Here is a tiny trained network, its code and every weight. The questions are about switching its units off for an input and a class, where a switched-off unit gives its printed mean instead of its output.

import numpy as np


def w(rows, s, z=0):
    codes = np.array(rows[::2]) - 128.0
    scale = np.full(codes.shape[1], s)
    scale[-1] = z or s
    return codes * scale


def f(y):
    return np.maximum(y, 0)


def log_softmax(a):
    a = a - a.max(-1, keepdims=True)
    return a - np.log(np.exp(a).sum(-1, keepdims=True))


def net(x, mask):
    res = np.array(x, float).reshape(1, 6) / 4 @ E
    y = f(res @ A[0][:, :-1].T + A[0][:, -1])
    res = res + np.where(mask, y, B[0][:, -1]) @ B[0][:, :-1]
    return log_softmax(res[-1] @ U[:, :-1].T + U[:, -1])


A, B = {}, {}
E = w([
[136,127,237,182,177,215,174,216,181,52,102,199],'x0',
[122,89,58,86,243,172,149,179,197,194,108,85],'x1',
[65,114,68,165,105,101,239,161,79,136,46,171],'x2',
[105,77,164,226,197,104,46,96,81,192,102,172],'x3',
[211,173,99,164,165,214,140,46,77,92,74,72],'x4',
[2,224,116,196,162,95,107,152,151,86,147,54],'x5',
],0.0064)
A[0] = w([
[151,140,210,165,150,175,150,169,157,80,122,179,54],'n1',
[124,100,147,194,175,110,95,117,114,172,130,157,34],'n2',
[103,125,134,167,167,122,84,123,120,151,110,157,76],'n3',
[104,104,139,105,118,71,129,167,173,161,149,155,96],'n4',
[128,146,100,88,105,142,165,149,160,79,163,114,40],'n5',
[51,198,119,187,140,112,125,149,138,84,144,73,162],'n6',
[151,153,116,142,128,169,132,80,91,110,86,95,85],'n7',
[159,130,173,100,169,160,70,116,169,112,184,104,149],'n8',
[96,116,130,109,103,96,119,166,148,141,147,149,82],'n9',
[131,156,109,86,90,152,168,138,161,91,148,119,59],'n10',
[131,134,38,76,70,56,88,49,68,201,170,57,73],'n11',
[138,156,105,82,91,125,161,144,168,95,143,93,11],'n12',
[89,114,142,111,91,65,126,159,147,146,158,150,80],'n13',
[141,158,113,80,88,131,169,162,151,87,147,105,65],'n14',
[130,111,105,165,140,92,80,93,91,194,125,129,86],'n15',
[129,165,108,79,95,136,178,143,154,87,131,122,57],'n16',
[98,114,149,100,86,66,134,168,151,153,165,163,114],'n17',
[188,49,129,72,107,160,140,118,113,179,103,182,141],'n18',
[158,162,103,144,167,163,150,80,105,107,84,98,123],'n19',
[98,102,143,119,110,74,130,158,154,159,174,170,54],'n20',
[97,133,94,159,103,121,210,152,85,127,46,166,157],'n21',
[127,126,197,171,153,170,144,173,161,70,113,160,32],'n22',
[175,151,89,161,142,169,137,74,79,87,84,84,63],'n23',
[168,86,166,107,104,157,144,132,117,141,122,162,143],'n24',
[122,92,66,88,253,179,154,181,202,203,114,96,74],'n25',
[149,149,122,72,89,138,158,147,155,102,140,111,27],'n26',
[139,134,180,133,141,166,159,170,144,89,132,148,17],'n27',
[111,107,130,116,113,91,114,170,142,144,154,156,57],'n28',
[99,118,80,175,126,112,202,149,83,133,56,169,132],'n29',
[43,210,121,185,183,104,109,161,161,102,145,60,158],'n30',
[120,108,175,180,176,140,98,137,105,133,107,174,57],'n31',
[129,147,183,157,48,87,122,88,71,67,158,170,2],'n32',
[115,96,146,182,171,110,79,118,106,175,116,153,59],'n33',
[162,143,168,118,159,138,62,109,162,111,177,120,115],'n34',
[144,146,167,103,149,145,71,106,166,122,170,97,128],'n35',
[130,98,66,88,230,141,141,157,175,192,117,89,54],'n36',
[133,157,193,155,34,96,121,91,67,57,149,161,73],'n37',
[91,115,68,153,118,124,210,165,108,125,49,157,185],'n38',
[157,155,112,143,154,167,141,85,86,103,100,90,53],'n39',
[162,133,187,116,130,157,78,108,157,107,189,97,154],'n40',
[90,108,141,98,73,80,124,166,143,154,150,163,94],'n41',
[158,152,107,141,153,165,146,89,105,110,98,96,67],'n42',
[160,154,115,160,112,145,131,86,87,87,101,106,96],'n43',
[117,107,150,182,182,108,89,112,101,175,119,162,36],'n44',
[128,147,101,81,91,145,155,146,153,87,152,112,28],'n45',
[167,81,136,111,102,137,158,128,120,160,113,171,137],'n46',
[96,107,133,96,111,94,128,161,154,154,158,159,154],'n47',
[197,43,141,69,105,156,141,109,118,177,128,199,99],'n48',
],0.0072,0.0016)
B[0] = w([
[48,180,63,132,110,178,209,188,185,196,106,155,216],'n1',
[140,91,180,88,70,172,139,75,111,134,56,58,181],'n2',
[121,78,161,111,73,170,139,75,111,117,75,67,171],'n3',
[187,113,166,156,176,142,109,127,164,125,131,129,185],'n4',
[137,90,169,120,91,161,127,82,105,135,87,92,168],'n5',
[140,69,56,213,102,144,108,103,110,56,184,102,221],'n6',
[189,117,179,136,191,134,130,133,190,118,146,155,178],'n7',
[70,111,117,58,128,68,128,98,90,187,195,137,199],'n8',
[176,109,157,147,177,152,121,127,166,128,135,139,170],'n9',
[121,88,181,112,98,156,114,91,118,145,80,94,170],'n10',
[26,217,46,179,101,238,238,218,242,222,78,186,254],'n11',
[128,85,175,118,82,173,137,82,117,133,65,81,168],'n12',
[179,123,157,153,191,146,125,131,170,129,141,146,186],'n13',
[133,98,182,101,92,162,108,83,109,139,71,76,175],'n14',
[81,109,143,114,86,185,172,117,162,151,57,95,189],'n15',
[132,74,189,89,85,160,110,57,104,141,75,77,172],'n16',
[194,122,158,147,185,148,110,128,172,129,138,142,196],'n17',
[114,76,57,214,103,138,136,113,118,50,184,97,221],'n18',
[184,114,179,139,196,136,109,137,178,132,156,154,189],'n19',
[198,113,178,154,186,161,118,129,175,123,138,131,185],'n20',
[74,109,134,40,148,63,128,91,99,184,221,146,218],'n21',
[47,183,49,144,96,198,207,189,190,190,104,172,210],'n22',
[188,107,171,129,202,146,134,135,188,132,142,139,195],'n23',
[110,114,67,193,117,133,127,123,123,87,159,131,183],'n24',
[195,220,146,163,72,71,3,185,14,112,101,207,239],'n25',
[117,99,164,126,85,157,131,91,111,132,83,88,167],'n26',
[66,164,89,133,103,177,184,149,163,181,96,142,180],'n27',
[187,118,168,149,180,154,124,122,173,113,135,131,168],'n28',
[76,100,138,55,139,77,133,90,105,181,207,121,216],'n29',
[118,67,50,226,97,152,113,92,114,42,178,100,237],'n30',
[81,98,154,98,72,173,166,99,137,155,57,67,188],'n31',
[178,218,144,145,96,101,56,181,42,122,96,195,210],'n32',
[127,81,174,109,76,157,133,77,119,125,66,69,186],'n33',
[60,108,123,58,134,67,153,96,95,185,188,123,189],'n34',
[66,111,109,74,122,83,145,105,94,183,187,132,185],'n35',
[193,228,139,160,86,103,38,196,31,122,83,211,215],'n36',
[182,211,149,146,109,107,38,194,53,127,112,194,225],'n37',
[86,104,138,53,141,76,112,86,89,186,213,142,221],'n38',
[199,117,176,139,191,150,128,135,187,129,152,145,178],'n39',
[66,117,112,67,139,79,139,110,98,171,181,155,196],'n40',
[195,134,174,136,193,149,120,141,176,124,149,152,191],'n41',
[182,117,168,130,188,140,107,132,179,126,147,145,175],'n42',
[179,132,169,132,183,133,104,150,154,126,144,158,175],'n43',
[127,84,182,98,73,159,140,73,119,129,62,71,185],'n44',
[136,80,200,99,75,175,133,78,116,134,53,66,166],'n45',
[131,104,83,170,120,120,127,110,115,85,169,123,187],'n46',
[184,126,167,143,187,143,113,124,160,115,136,138,185],'n47',
[112,79,51,212,91,147,132,106,125,48,160,101,226],'n48',
],0.0054,0.0079)
U = w([
[82,175,70,138,107,167,197,173,207,189,73,148,74],'0',
[127,79,196,99,80,144,129,69,109,124,21,47,88],'1',
[162,196,142,139,106,97,63,173,41,107,102,178,191],'2',
[180,107,184,136,254,134,121,123,204,109,154,136,93],'3',
[115,76,35,187,104,129,130,98,119,13,190,97,137],'4',
[83,107,130,44,148,70,139,92,93,188,222,135,137],'5',
[123,129,112,99,149,81,153,135,142,84,101,109,251],'6',
],0.01,0.002)

Each question gives the input, the list of numbers given to net, and the class t.
The units are the neurons (one row each of A and B). Each row of codes is followed by its name. A weight is (code - 128) times the scale printed after its matrix; where a second scale follows, it is the last column's (A, B and U).
mask holds one flag per neuron, in row order. A switched-off neuron (its flag False) gives its mean, the last column of its row in B, instead of its output. The means were averaged over made-up inputs and are rounded, as every weight is.
A unit's drop is (log p(t) with every unit on - log p(t) with that unit switched off) / (log p(t) with every unit on - log p(t) with every unit switched off).
The circuit of an input: a set's keep is (log p(t) with only the set's units on - log p(t) with every unit switched off) / (log p(t) with every unit on - log p(t) with every unit switched off). Starting from the 12 units with the biggest drops (on a tie, the unit counted first), units are removed one at a time, each time the one whose removal leaves the highest keep (on an exact tie, the one counted first), for as long as the keep stays at least 0.8.
units of the circuit, in order: the units of the circuit, biggest drop first
top k neurons: the k neurons with the biggest drops, biggest first
drop when u is switched off: that unit's drop, to one decimal
input [-7,-2,3,-6,-5,-6], class 0: units of the circuit, in order : n11
input [-5,6,-3,6,3,2], class 1: units of the circuit, in order : n15, n33
input [8,-3,-4,-7,4,6], class 0: top 3 neurons : n22, n1, n27
input [-6,-2,6,5,1,6], class 0: top 2 neurons : n11, n15
input [7,-7,-8,-6,2,-4], class 5: units of the circuit, in order : n40, n8
input [-5,-5,-7,3,0,-7], class 4: top 2 neurons : n48, n18
input [1,3,4,-3,-5,-7], class 4: units of the circuit, in order : n48, n18
input [4,8,5,7,7,8], class 2: top 2 neurons : n25, n36
input [5,1,0,3,-1,-4], class 0: units of the circuit, in order : n1, n22
input [6,5,-6,2,6,2], class 0: top 2 neurons : n22, n1
input [7,4,-8,-4,-5,0], class 5: top 2 neurons : n11, n8
input [0,5,-7,2,3,6], class 5: top 3 neurons : n8, n34, n35
input [2,-3,6,2,-1,-8], class 4: top 2 neurons : n48, n18
input [4,7,-7,-3,6,-6], class 2: top neuron : n25
input [-8,-8,-7,7,-4,6], class 0: top 4 neurons : n11, n15, n25, n36
input [-7,3,4,6,5,-8], class 4: top 2 neurons : n18, n48
input [-7,-1,-8,2,8,5], class 3: top 4 neurons : n23, n39, n7, n19
input [-4,4,0,-6,-6,8], class 4: top 2 neurons : n30, n6
input [8,-2,3,4,-7,-5], class 0: top 3 neurons : n1, n22, n27
input [4,-5,1,7,8,2], class 3: units of the circuit, in order : n23
input [-6,3,5,-1,-4,-8], class 4: top 2 neurons : n18, n48
input [-1,-2,-8,6,7,5], class 5: drop when n17 is switched off : 0.1
input [1,8,-7,6,1,7], class 2: drop when n25 is switched off : 0.9
input [-5,-7,1,-2,3,0], class 2: drop when n1 is switched off : 0.2
input [2,3,3,0,-1,7], class 4: drop when n30 is switched off : 0.1
